Here is a tiny trained network, its code and every weight. The questions are about switching its units off for an input and a class, where a switched-off unit gives its printed mean instead of its output.

import numpy as np


def w(rows, s, z=0):
    codes = np.array(rows[::2]) - 128.0
    scale = np.full(codes.shape[1], s)
    scale[-1] = z or s
    return codes * scale


def norm(h):
    return h / np.sqrt((h * h).mean(-1, keepdims=True) + 1e-5)


def f(y):
    return np.maximum(y, 0)


def log_softmax(a):
    a = a - a.max(-1, keepdims=True)
    return a - np.log(np.exp(a).sum(-1, keepdims=True))


def net(x, mask):
    res = np.array(x, float).reshape(1, 8) / 4 @ E
    u = 0
    for l in range(4):
        y = f(norm(res) @ A[l][:, :-1].T + A[l][:, -1])
        res = res + np.where(mask[u : u + 3], y, B[l][:, -1]) @ B[l][:, :-1]
        u += 3
    return log_softmax(norm(res)[-1] @ U[:, :-1].T + U[:, -1])


A, B = {}, {}
E = w([
[138,114,115,125,118,143,118,135,133],'x0',
[88,213,138,171,206,252,2,47,148],'x1',
[116,134,178,95,226,174,114,247,193],'x2',
[136,130,138,127,132,121,118,130,120],'x3',
[166,97,135,132,102,135,91,139,134],'x4',
[122,156,107,135,136,132,132,143,112],'x5',
[15,150,97,47,43,34,44,139,157],'x6',
[117,141,125,132,136,123,142,123,132],'x7',
],0.0073)
A[0] = w([
[33,45,68,155,105,16,126,234,146,90],'L0N0',
[115,199,141,63,59,90,62,176,252,7],'L0N1',
[33,128,112,85,70,110,129,62,89,85],'L0N2',
],0.0043,0.0012)
B[0] = w([
[205,130,177,2,73,212,118,94,117,252],'L0N0',
[105,205,85,4,155,165,105,119,94,227],'L0N1',
[117,65,124,206,69,185,87,190,118,200],'L0N2',
],0.0092,0.0042)
A[1] = w([
[180,15,44,54,169,144,80,65,103,215],'L1N0',
[200,197,58,105,84,185,187,1,54,195],'L1N1',
[111,79,56,168,198,41,99,120,203,3],'L1N2',
],0.0044,0.0017)
B[1] = w([
[66,191,137,222,162,98,186,149,78,229],'L1N0',
[82,55,254,216,98,95,135,143,96,252],'L1N1',
[48,171,42,160,102,63,226,100,152,128],'L1N2',
],0.0091,0.0041)
A[2] = w([
[197,59,111,129,176,61,254,171,100,248],'L2N0',
[157,118,119,213,201,179,120,100,189,120],'L2N1',
[156,132,128,93,134,214,136,202,150,226],'L2N2',
],0.0079,0.0016)
B[2] = w([
[139,119,63,217,169,51,80,147,247,254],'L2N0',
[118,157,153,39,57,232,148,191,40,215],'L2N1',
[147,164,152,75,199,25,180,88,254,237],'L2N2',
],0.0067,0.0072)
A[3] = w([
[112,109,143,66,26,105,179,151,86,7],'L3N0',
[151,82,120,40,97,117,165,144,131,4],'L3N1',
[18,125,77,115,83,103,2,155,170,139],'L3N2',
],0.0068,0.0022)
B[3] = w([
[193,47,95,93,130,107,103,167,27,212],'L3N0',
[4,189,119,53,33,192,157,126,80,187],'L3N1',
[169,123,23,188,176,86,122,29,152,255],'L3N2',
],0.011,0.0047)
U = w([
[167,69,142,234,96,61,181,174,148,149],'0',
[101,141,212,200,96,200,122,97,59,182],'1',
[195,130,143,124,188,83,178,172,245,224],'2',
[146,183,172,88,190,240,133,200,160,35],'3',
[169,52,74,106,58,78,109,132,46,40],'4',
[117,135,47,215,115,119,57,38,133,18],'5',
[100,166,120,6,93,108,140,169,156,251],'6',
[115,201,67,99,212,123,72,86,201,48],'7',
],0.016,0.0012)

Each question gives the input, the list of numbers given to net, and the class t.
The units are the neurons (one row each of A and B). Each row of codes is followed by its name. A weight is (code - 128) times the scale printed after its matrix; where a second scale follows, it is the last column's (A, B and U).
mask holds one flag per neuron, layer by layer. A switched-off neuron (its flag False) gives its mean, the last column of its row in B, instead of its output. The means were averaged over made-up inputs and are rounded, as every weight is.
A unit's drop is (log p(t) with every unit on - log p(t) with that unit switched off) / (log p(t) with every unit on - log p(t) with every unit switched off).
The circuit of an input: a set's keep is (log p(t) with only the set's units on - log p(t) with every unit switched off) / (log p(t) with every unit on - log p(t) with every unit switched off). Starting from all 12 units, units are removed one at a time, each time the one whose removal leaves the highest keep (on an exact tie, the one counted first), for as long as the keep stays at least 0.8.
circuit, biggest first: the units of the circuit, biggest drop first
top k neurons: the k neurons with the biggest drops, biggest first
k most important neurons of layer l: the k neurons of layer l with the biggest drops, biggest first
drop when u is switched off: that unit's drop, to one decimal
input [-1,1,6,-1,-4,-2,7,0], class 7: circuit, biggest first -> [L3N2]
input [4,7,-1,3,-1,-2,-4,1], class 1: top 2 neurons -> [L1N1 L2N2]
input [3,0,-2,1,-6,4,-8,3], class 0: circuit, biggest first -> [L2N0 L1N1]
input [-1,5,0,7,-5,2,7,-1], class 5: top 3 neurons -> [L3N2 L2N2 L0N2]
input [-7,0,-2,2,0,8,-5,4], class 0: top 2 neurons -> [L2N0 L0N0]
input [4,-7,4,-8,7,-8,2,-6], class 6: top 2 neurons -> [L0N0 L3N1]
input [3,3,8,5,-4,-4,1,-7], class 7: top 3 neurons -> [L0N0 L1N1 L0N1]
input [6,8,-5,3,8,-4,-1,2], class 1: 2 most important neurons of layer 2 -> [L2N0 L2N1]
input [0,-2,0,-8,-3,1,0,-6], class 0: top 2 neurons -> [L1N1 L0N1]
input [6,2,7,-3,-2,-6,2,2], class 7: 2 most important neurons of layer 0 -> [L0N1 L0N0]
input [1,2,-3,5,-7,-2,-3,-3], class 1: drop when L2N2 is switched off -> 0.1
input [4,2,-7,-4,-7,-5,-1,6], class 1: drop when L2N0 is switched off -> 0.2
input [-1,-3,-2,-3,-5,-5,7,-7], class 4: drop when L3N0 is switched off -> 0.5
input [1,8,2,-7,-3,-1,-2,-5], class 3: circuit, biggest first -> [L2N1]
input [-5,3,-8,4,-8,3,-1,-5], class 1: drop when L2N0 is switched off -> 0.2
